Rows near named flat spaces through zero
ngnr: [-39, -108, 333, 241, 73, 79, -36, 174, -73, 75, 200, -134, 125, 97, 22, 123, -13, -18, -125, -73, 6, -67, 104, 43, 66, -12, 1, 100, 30, -134, -57, -131]
lscj: [8, -210, 56, 122, -132, 116, 163, 148, -147, -70, -56, -128, 489, -125, 77, -145, 0, 131, -120, 33, 7, 182, -82, -181, 23, 240, -19, 62, 183, 7, 60, -67]
lscj: [-28, -86, 86, -62, -22, 121, 74, 92, 15, 10, 121, -9, 18, 6, 79, -106, -141, -32, 119, -70, -32, -120, 112, -79, -86, -83, -116, 82, -80, -10, 59, -6]
lscj: [7, 44, 71, 286, 87, -14, -16, 182, -281, 125, 5, 32, 492, 1, 40, 6, 133, -2, -158, 79, -93, -110, -76, 75, -4, 451, 28, 299, 190, 60, -69, -227]
lhzs: [63, 157, -82, 120, 33, -80, -71, -92, -8, -54, -53, 41, -26, 18, 22, 29, 73, -88, 12, 145, -43, 116, -70, -44, 117, -66, 122, -1, 35, -17, -61, 12]
lhzs: [-141, -61, 87, -10, -26, -11, 22, -3, 85, 70, 214, -259, -228, -72, 28, -23, 125, 5, 21, -37, 60, 339, -26, 334, 144, -43, 19, -209, -148, -253, -11, 44]
ngnr: [101, -88, 155, 48, -28, -31, 79, 60, 27, -146, -127, -51, 68, -20, -96, 122, -104, 80, -163, 98, 48, 120, -119, -293, 84, -148, 192, -106, 147, -36, -23, 37]
lscj: [-6, -164, 191, -44, -11, -61, 64, -23, 69, -36, 21, -195, -144, 17, -33, 69, 34, 61, -128, -64, 144, 58, -77, -25, 45, -191, -48, -194, -85, -23, 92, 84]
qrsq: [4, -116, 78, -127, -61, -19, 104, 35, 71, 25, 89, -94, -95, -54, -16, -23, -43, 79, 33, -118, 75, 28, 43, 12, -60, -31, -88, -117, -93, -52, 112, 46]
lscj: [-70, -226, 160, -110, -111, 247, 170, 197, 42, 15, 218, -104, 93, -54, 110, -197, -235, 20, 171, -147, -19, -37, 194, -100, -103, -69, -175, 73, -92, -107, 108, -4]
lscj: [141, -19, -106, 156, 21, -31, 1, 39, -161, 23, 0, 106, 441, -55, 63, 17, 85, 95, -2, -13, -46, -196, 6, -85, -212, 491, -35, 227, 241, 197, 25, -138]
qrsq: [64, 63, -216, 21, 4, -55, -136, -241, 68, -42, -13, 41, -102, 36, 49, 36, 141, -15, 91, -40, 42, -23, 52, 47, -49, 20, -69, -44, 2, 112, 25, 65]
drjt: [-44, 152, 95, 83, 129, -118, -52, 79, -83, 9, -136, 104, -62, 34, -144, 188, 0, -15, -217, 165, -74, 12, -172, 50, 116, -26, 284, -20, 78, -45, -206, -91]
drjt: [105, -141, 70, 171, -51, -104, -40, -141, 62, -34, 61, -296, 35, -4, 3, 116, 250, 86, -124, -58, 203, 263, -52, 49, 131, 42, -34, -185, 65, -61, 111, 85]
ngnr: [141, -169, 87, -73, -59, 32, 105, -34, 204, -218, -27, -182, -61, -76, -40, 54, -120, 45, 36, 131, 102, 224, -146, -306, 47, -228, 186, -164, 143, -56, 35, 206]
lhzs: [-18, -18, -199, -143, -146, 0, 127, -153, -14, -152, -195, 22, -9, -65, 134, -280, 0, -15, 54, 54, 7, 129, -99, -223, 28, -217, -160, -122, -150, 143, 153, 115]
qrsq: [-14, -59, -168, 183, -128, 276, 122, 150, -248, -171, -247, 66, 744, -128, 164, -325, -79, -12, -29, 284, -178, 184, -161, -350, 74, 271, 90, 313, 329, 110, -75, -92]
qrsq: [178, 28, -28, 6, 72, -159, -74, -115, 89, 92, 180, -21, -104, 33, 0, 135, 125, 6, 133, -129, 91, -202, 97, 91, -173, 160, -112, 25, -14, 78, 123, 37]
lhzs: [70, -206, 206, 63, -23, 88, 74, 207, -64, 114, 95, -134, 356, 0, -42, 18, -27, 91, -73, -128, 82, -143, 76, -30, -86, 285, -122, 183, 139, -1, 114, -62]
lscj: [56, 81, -67, -33, 55, -8, -29, -2, 12, 43, 82, 124, -22, 16, 34, -2, -48, -51, 155, -24, -63, -206, 88, -2, -146, 77, -38, 128, -10, 68, 5, -25]
drjt: [171, -225, -136, 63, -87, 37, 24, -178, 65, -43, 200, -222, 240, -73, 221, -127, 200, 60, 212, -129, 141, -3, 65, -49, -193, 281, -286, 52, 77, 161, 255, 106]
drjt: [41, -45, -112, -315, -32, -66, -66, -252, 257, 8, 50, 32, -503, 81, -49, 59, -27, 31, 173, -277, 160, -225, 203, 54, -184, -270, -260, -213, -249, 108, 180, 190]
drjt: [70, 21, -150, -84, 15, -76, -148, -249, 190, -47, -47, -28, -277, 47, -85, 150, 108, 18, 42, -45, 127, 27, 8, 87, -7, -82, 17, -160, 19, 48, 10, 159]
qzbz: [-92, 119, 72, 21, 51, 23, -12, 75, 24, -63, -86, 10, -139, -6, -87, 52, -92, -86, -76, 230, -90, 231, -153, 7, 222, -220, 313, -64, 34, -179, -210, 12]
drjt: [25, -96, 30, 55, -34, 54, 106, 64, -38, -47, 56, -121, 212, -90, 100, -117, 15, 3, 39, 89, -12, 119, -101, -82, 0, 108, 14, 56, 77, -6, 41, 10]
ngnr: [-72, -2, -8, -78, 3, 27, -30, -41, 27, -1, -80, -2, -115, 50, -34, -16, -5, -29, -41, -7, 28, -18, -20, 41, 48, -136, -37, -41, -69, 20, -5, 49]
ngnr: [16, -14, 9, 14, -89, 145, 143, 142, 16, -183, -47, 26, 149, -132, 36, -109, -239, -5, 77, 217, -133, 275, -75, -304, 90, -117, 265, 5, 147, -141, -113, 9]
drjt: [106, -13, -165, -80, -108, -34, 60, -91, 66, -66, -94, -46, 62, -95, -8, -90, 39, 42, 73, 47, 61, 182, -66, -97, 18, 64, -6, -67, 61, 25, 107, 118]
qrsq: [36, 184, 153, -42, 105, -158, 100, 192, 1, -22, -74, 110, -143, -73, -178, 152, -170, -24, -85, 259, -120, 104, -222, -86, 94, -102, 424, -59, 68, -158, -185, -38]
qrsq: [12, 128, -29, -73, 14, -60, 53, 40, 8, -30, -89, 91, -84, -43, -55, -19, -86, -47, 20, 145, -73, 71, -104, -70, 56, -93, 155, -23, -11, -42, -57, 19]
qrsq: [-49, -7, 219, 225, 83, -32, -113, 7, -34, 60, 193, -73, -110, 126, 41, 167, 76, -29, -100, -119, 16, -52, 138, 123, 71, -123, -31, -38, -92, -108, -59, -112]
lscj: [10, -109, 146, 25, 4, -8, 165, 86, -49, -119, -67, -143, 140, -75, 50, -77, -24, -7, -101, 199, 2, 138, -275, -201, 73, -86, 113, -27, 59, 19, 16, 45]
qrsq: [-46, 17, -24, -42, -68, 54, 103, 78, -44, -54, -95, 22, 84, -72, 14, -137, -89, -12, -4, 110, -67, 154, -78, -105, 82, -57, 68, -4, 1, -50, -20, 0]
lhzs: [140, -52, 71, -79, -52, -105, 115, 33, 107, -97, -90, -78, -38, -96, -143, 103, -74, 101, -65, 90, 81, 198, -143, -187, 52, -58, 201, -170, 118, -78, 31, 105]
lhzs: [32, 1, 71, -72, 74, -31, -153, -158, 200, -33, 46, 12, -415, 160, -87, 222, -49, -37, 22, -123, 99, -172, 135, 2, -23, -350, -18, -136, -98, 5, -14, 108]
ngnr: [135, -59, -158, -121, 5, -122, -93, -271, 138, -3, -30, -43, -156, 51, -24, 83, 170, 52, 58, -147, 186, -173, 22, 40, -156, 48, -201, -90, -23, 217, 177, 159]
lhzs: [101, -115, 234, 303, 34, 108, 26, 256, -114, 23, 89, -143, 506, -25, -20, 91, -13, 30, -118, 110, -20, 70, -46, -100, 69, 318, 177, 246, 341, -110, -78, -119]
qzbz: [155, -12, 37, 49, 49, -134, -91, -25, 6, 125, -42, -48, 103, 67, -162, 198, 149, 70, -125, -96, 150, -151, 8, 91, -38, 260, -51, 62, 132, 74, 88, 13]
qrsq: [15, -204, 147, 77, -145, 44, 21, 6, 9, -17, -33, -170, 97, 41, -52, 46, 23, 137, -188, -198, 166, 138, 132, -85, 117, -91, -145, -147, -4, -83, 126, 11]
lscj: [163, 86, -93, -105, 18, -195, -68, -144, 138, 113, 146, 50, -261, 22, -57, 128, 78, 33, 165, -200, 96, -167, 177, 122, -166, 78, -137, -76, -109, 30, 145, 56]
lhzs: [11, -41, -77, -27, -14, 24, 21, -95, 57, -135, -69, -59, -17, -46, 49, -48, 19, -16, 28, 129, 12, 130, -146, -98, 30, -86, 78, -66, 56, 49, -16, 102]
ngnr: [67, 177, 40, 202, 83, -95, -22, 68, -54, -82, -67, 52, 72, -44, -57, 135, -4, -51, -90, 290, -117, 222, -192, -90, 173, 10, 397, 11, 193, -124, -213, -63]
qzbz: [26, 126, -166, -235, 17, -91, 4, -169, 162, -166, -186, 145, -379, -23, -72, 32, -110, -38, 79, 148, -24, 41, -141, -147, -7, -328, 174, -195, -58, 68, -61, 164]
qzbz: [139, 198, -101, 65, 77, -83, 15, 65, -3, -74, -104, 97, 133, -113, -84, 69, -35, -55, 45, 350, -126, 169, -247, -108, 63, 178, 413, 103, 279, -46, -175, 10]
qzbz: [33, -218, 70, -72, -113, 117, 87, 78, 27, 60, 149, -75, 139, -20, 45, -78, -81, 112, 87, -263, 82, -134, 233, -51, -169, 115, -267, 43, -35, 12, 185, -10]
qzbz: [-37, -102, -99, -44, -84, 140, -25, -44, 19, -103, -157, 41, 98, 2, -28, -20, -65, 80, -53, -32, 22, 24, 36, -112, -10, -17, -8, -23, 109, 68, -31, 31]
ngnr: [21, -9, -165, -35, -45, -6, 85, 11, -100, -67, -225, 38, 287, -116, -7, -115, 49, 61, -70, 162, -28, 90, -226, -94, -16, 246, 75, 59, 173, 139, -2, 11]
drjt: [-34, -149, 15, -276, -120, -3, 101, -110, 180, -76, 7, -73, -351, -18, -7, -57, -102, 79, 63, -179, 126, 36, 82, -80, -54, -350, -172, -291, -237, -6, 164, 159]
qzbz: [-60, -42, -2, 149, 59, -13, -39, -87, -55, -61, 58, -107, 37, -10, 133, -2, 167, -21, -49, 79, -9, 87, -130, 81, 28, 36, 28, -32, 20, 47, -60, -21]
qzbz: [-87, -20, -83, -59, -139, 143, 47, 39, -74, 30, -62, 76, 121, 12, 67, -223, -86, -7, 46, -120, -37, -16, 177, -57, 16, -50, -227, 65, -122, 6, 92, -40]
qrsq: [124, 35, -165, -187, -111, -83, 87, -151, 135, -181, -152, 104, -192, -69, -16, -43, -121, 45, 106, 34, 23, 94, -21, -302, -37, -257, 35, -204, -49, 63, 89, 146]
lscj: [-2, -62, -36, -1, -36, 3, 42, -105, 69, -175, -4, -55, -102, -60, 84, -16, -12, 26, 29, 74, 1, 173, -86, -134, 17, -179, 87, -170, 1, 1, -27, 71]
drjt: [-18, 105, 13, -154, 9, -6, 172, 189, -91, 24, -79, 178, 61, -68, -8, -157, -205, -56, 65, 122, -148, -120, -83, -146, -67, -16, 50, 127, -62, 30, -1, -52]
qzbz: [-193, 38, 218, 190, 83, 55, -37, 163, -167, 88, 93, 6, 28, 80, 46, 25, -4, -62, -157, -3, -108, -22, 40, 152, 121, -69, 32, 65, -95, -127, -151, -196]
qzbz: [-20, 102, 160, 69, 88, -91, 18, 138, -91, 88, -8, 17, 6, 29, -73, 68, -3, -52, -122, 86, -48, -22, -89, 58, 93, -1, 110, 54, -20, -76, -65, -84]
qrsq: [17, 73, -104, -405, 62, -139, -134, -303, 293, -6, -79, 159, -746, 173, -149, 167, -81, -31, 110, -221, 144, -370, 143, 42, -167, -487, -179, -254, -313, 167, 103, 222]
qzbz: [-46, 182, 7, -85, 83, -105, -22, -41, 62, -22, -14, 106, -359, 30, -38, 54, -67, -103, 39, 103, -74, 9, -62, 29, 62, -289, 143, -109, -151, -62, -99, 28]
lhzs: [40, -61, 26, -54, -15, 78, 22, 106, -39, 112, 35, 46, 184, 32, -18, -50, -68, 17, 52, -131, 14, -254, 139, -16, -140, 180, -177, 196, 23, 76, 102, -41]
drjt: [-10, -84, 241, 99, 0, -148, -86, -77, 26, 94, 103, -139, -249, 149, -67, 216, 133, 80, -213, -293, 185, -45, 176, 133, 83, -209, -190, -233, -206, -83, 109, -32]
qzbz: [44, -77, 201, -14, 76, -127, -33, -7, 68, 112, 128, -132, -178, 78, -88, 184, 85, 39, -84, -154, 145, -143, 34, 142, -42, -19, -88, -81, -82, -17, 88, 25]
lhzs: [38, 92, 18, 76, 22, 67, -23, 179, -97, 150, 73, 120, 238, 23, -26, -20, -76, -43, 69, -35, -95, -165, 156, 39, -51, 250, -25, 277, 78, -43, -21, -133]
ngnr: [-169, 90, -197, -129, -12, 254, -44, 30, -46, 23, -49, 219, 35, 44, 101, -247, -163, -141, 198, 11, -173, -192, 139, 27, -74, -47, -123, 237, -84, 82, -74, -35]
ngnr: [26, 52, -275, -361, -110, 17, 87, -128, 142, -118, -197, 177, -215, -73, -30, -163, -176, 6, 193, 23, -16, -20, -9, -190, -109, -198, -43, -107, -95, 122, 84, 172]
lhzs: [-24, 84, -158, 91, 68, 53, -80, -95, -66, -123, -112, 123, 94, 17, 101, -37, 28, -80, 21, 179, -114, -47, -114, -93, -16, 2, 102, 106, 108, 151, -135, -20]
lscj: [145, 18, -203, -23, -157, -142, 4, -84, 10, 47, -180, -33, 163, -101, -160, 35, 166, 176, -95, -70, 140, 250, -9, 53, 68, 322, -14, -120, 141, -20, 126, 50]
lhzs: [-4, -94, 162, 156, 19, 95, -15, 90, -33, -49, 40, -63, 142, 39, 11, 75, -51, 11, -92, 20, -8, 14, 20, -98, 52, -34, 77, 52, 114, -55, -73, -56]
ngnr: [-28, 99, -44, 43, 46, 3, -59, 17, -96, 1, -156, 148, 82, 58, -42, 24, -16, -33, -97, 66, -67, -109, -35, -37, 25, 15, 51, 98, 54, 81, -88, -67]
qrsq: [-49, 35, 94, 22, 30, 2, 34, 126, -59, 110, 73, -39, 48, -5, -7, -44, 4, -49, -8, 20, -34, 8, -13, 119, 49, 71, -4, 83, -46, -87, -5, -54]
ngnr: [102, -210, 94, 181, -67, -28, -24, -113, 68, -112, 33, -278, 96, -12, 9, 132, 166, 122, -142, -45, 185, 254, -45, -71, 103, 5, 17, -182, 141, -46, 68, 78]
lscj: [-46, 98, -152, -43, 30, -9, -129, -121, 70, -46, -120, 92, -175, 19, -92, 107, 26, 6, -26, 54, -13, 68, -32, 101, 46, -41, 149, -90, 59, -1, -145, 39]
drjt: [-165, -23, 379, 64, 133, -63, 19, 212, -56, 87, 68, -92, -173, 49, -137, 210, -37, 21, -279, 26, -10, 28, -111, 187, 134, -134, 203, -109, -61, -196, -172, -115]
drjt: [-44, -24, -114, -106, -109, 75, -14, -80, 114, -78, -103, -30, -119, -35, -61, -32, -41, 39, 15, 0, 43, 234, 19, -1, 106, -134, 50, -155, 6, -87, -21, 107]
[-79, -93, 147, 139, -46, 122, 107, 175, -137, -10, 69, -81, 261, -41, 112, -133, -52, -4, -54, 36, -72, 106, -5, -75, 73, 27, -13, 86, 12, -87, -14, -108]
drjt
[14, -62, 194, -39, 75, 26, 159, 216, -25, 35, 130, -89, 111, -72, 31, -65, -104, -53, 62, 132, -56, -62, -148, -50, -65, 75, 85, 141, 35, -35, 7, -8]
lscj
[102, -122, 410, 166, -25, -85, 92, 274, -49, 60, 55, -107, 149, 4, -200, 268, -104, 176, -289, -107, 84, 75, 68, -122, 99, 35, 148, -84, 124, -227, -2, -131]
lhzs
[-95, -43, -189, 214, -42, 129, -104, -132, -133, -64, -31, -31, 272, 4, 196, -132, 197, -9, -25, 15, -39, 105, 6, 69, 41, 170, -105, 80, 80, 104, -48, -67]
qzbz
[-31, 2, -295, -112, -129, 112, -7, -173, 41, -154, -200, 89, 14, -39, 71, -182, -28, 1, 91, 41, -19, 116, 0, -143, 10, -106, -61, -56, 4, 114, 21, 103]
qzbz
[62, 18, -64, 59, 32, 0, -23, -4, -2, -63, -43, 34, 117, -45, -18, 64, 8, 25, 0, 113, -35, 35, -87, -57, -29, 143, 161, 47, 186, 34, -88, -6]
qzbz
[25, 68, 22, 214, 45, -36, -50, 24, -177, 75, 53, 66, 217, 67, 108, -22, 100, -48, -39, -41, -58, -160, 78, 2, -23, 143, -126, 174, -13, 79, 24, -152]
lscj
[-86, -148, 264, 123, 87, -1, 71, 143, -89, 7, 145, -143, 80, -24, 54, 74, 31, 53, -147, 16, -10, -12, -114, 60, -25, 61, 69, -16, 24, -38, -68, -104]
drjt
[-9, -51, -49, 103, 18, 4, -132, -144, 51, -64, -6, -66, -49, 34, -7, 137, 127, 51, -73, -25, 66, 83, -1, 81, 33, 15, 54, -100, 94, 13, -75, 24]
drjt
[-81, 98, 56, 133, 73, -25, 19, 83, -158, 70, 160, 87, 45, 7, 159, -76, 17, -78, 47, 4, -149, -111, 48, 75, -49, 47, -49, 111, -127, -6, -50, -174]
qzbz
[-67, 82, 183, 94, 77, -36, 81, 172, -82, 38, 101, -47, -4, -37, 33, -24, -34, -93, -30, 164, -110, 118, -128, 47, 120, -57, 168, 36, -49, -159, -100, -82]
qzbz
[-62, 50, 139, -74, 85, 24, 132, 180, -12, -49, -33, -7, -34, -63, -23, -58, -158, -104, 0, 277, -118, 72, -253, -84, 75, -138, 256, 51, 20, -77, -125, 20]
drjt
[26, -1, 69, 53, -17, -65, 2, -40, 51, -44, 13, -98, -105, -1, -21, 61, 38, 2, -53, 30, 50, 179, -40, -20, 123, -143, 73, -139, -24, -100, 2, 43]
lhzs
[114, -20, -102, -170, -58, 3, 66, -31, 73, -31, -62, 72, 11, -29, -20, -70, -100, 20, 128, -35, 30, -123, 38, -172, -132, 2, -89, 35, 7, 111, 127, 91]
lscj
[-29, 134, -264, -118, -64, 51, 24, -72, -22, -28, -155, 110, 43, -45, 63, -247, -9, -105, 142, 127, -81, 69, -62, -37, 39, -12, -50, 84, -49, 76, 29, 68]
qrsq
[148, -6, -365, -120, -81, -17, -127, -301, 125, -96, -206, 96, -1, 12, -47, 27, 98, 80, 83, -78, 119, -71, 52, -86, -126, 110, -112, -44, 129, 241, 99, 157]
qzbz
[7, -97, -135, -21, -194, 207, 114, 74, -58, -70, -66, 48, 341, -93, 97, -251, -136, 56, 104, -36, -56, 101, 127, -222, -28, 102, -117, 105, 76, 9, 81, -21]
lscj
[-42, -23, 365, 236, 139, -61, -3, 255, -155, 149, 84, -134, 181, 54, -101, 185, 71, 2, -282, 54, 2, -18, -112, 156, 129, 161, 147, 106, 97, -139, -108, -165]
qzbz
[20, 26, 119, -23, 99, -54, -51, 58, 46, 171, 163, -63, -107, 58, -68, 96, 45, -51, 42, -76, 47, -155, 54, 217, -43, 92, -49, 81, -53, -54, 31, -1]
drjt
[58, 142, 4, -150, 42, -174, 2, -78, 133, -35, -33, 100, -405, 16, -107, 125, -85, -25, 41, 26, 6, -12, -23, -49, 6, -286, 119, -191, -132, -43, -15, 81]
qrsq
[-64, -124, 121, 71, -21, 51, 43, 55, 3, -10, 97, -189, 47, -46, 35, -8, 49, 35, -58, 12, 37, 193, -56, 78, 82, 18, 39, -69, 21, -117, -18, 0]
lhzs
[-85, 9, -76, -11, -36, 160, 31, 46, -31, -111, -112, 65, 107, -39, 48, -129, -120, -46, 27, 152, -111, 106, -66, -124, 62, -79, 112, 62, 73, -7, -112, 1]
lscj
[-51, 16, -25, -24, -28, 84, 73, 59, 13, -81, -15, -16, 23, -84, 41, -108, -88, -45, 65, 161, -85, 195, -99, -62, 77, -69, 148, -4, 35, -88, -81, 27]
lscj
[17, -110, 123, 131, -6, 3, -67, 21, -12, 6, -42, -100, 107, 48, -108, 180, 67, 109, -214, -72, 103, 53, 16, 26, 76, 75, 48, -53, 140, -44, -34, -33]
qrsq
[33, 65, -149, -154, -113, 85, 108, 29, -9, -102, -175, 208, 66, -42, 23, -193, -229, -26, 121, 55, -101, -35, 51, -311, -39, -149, -28, 56, -27, 69, 45, 28]
lhzs
[160, -126, 145, -68, -90, -204, 35, -81, 134, 190, 307, -191, -235, 34, -19, 91, 125, 121, 83, -441, 250, -99, 314, 142, -122, 10, -395, -197, -272, -79, 362, 50]
lscj
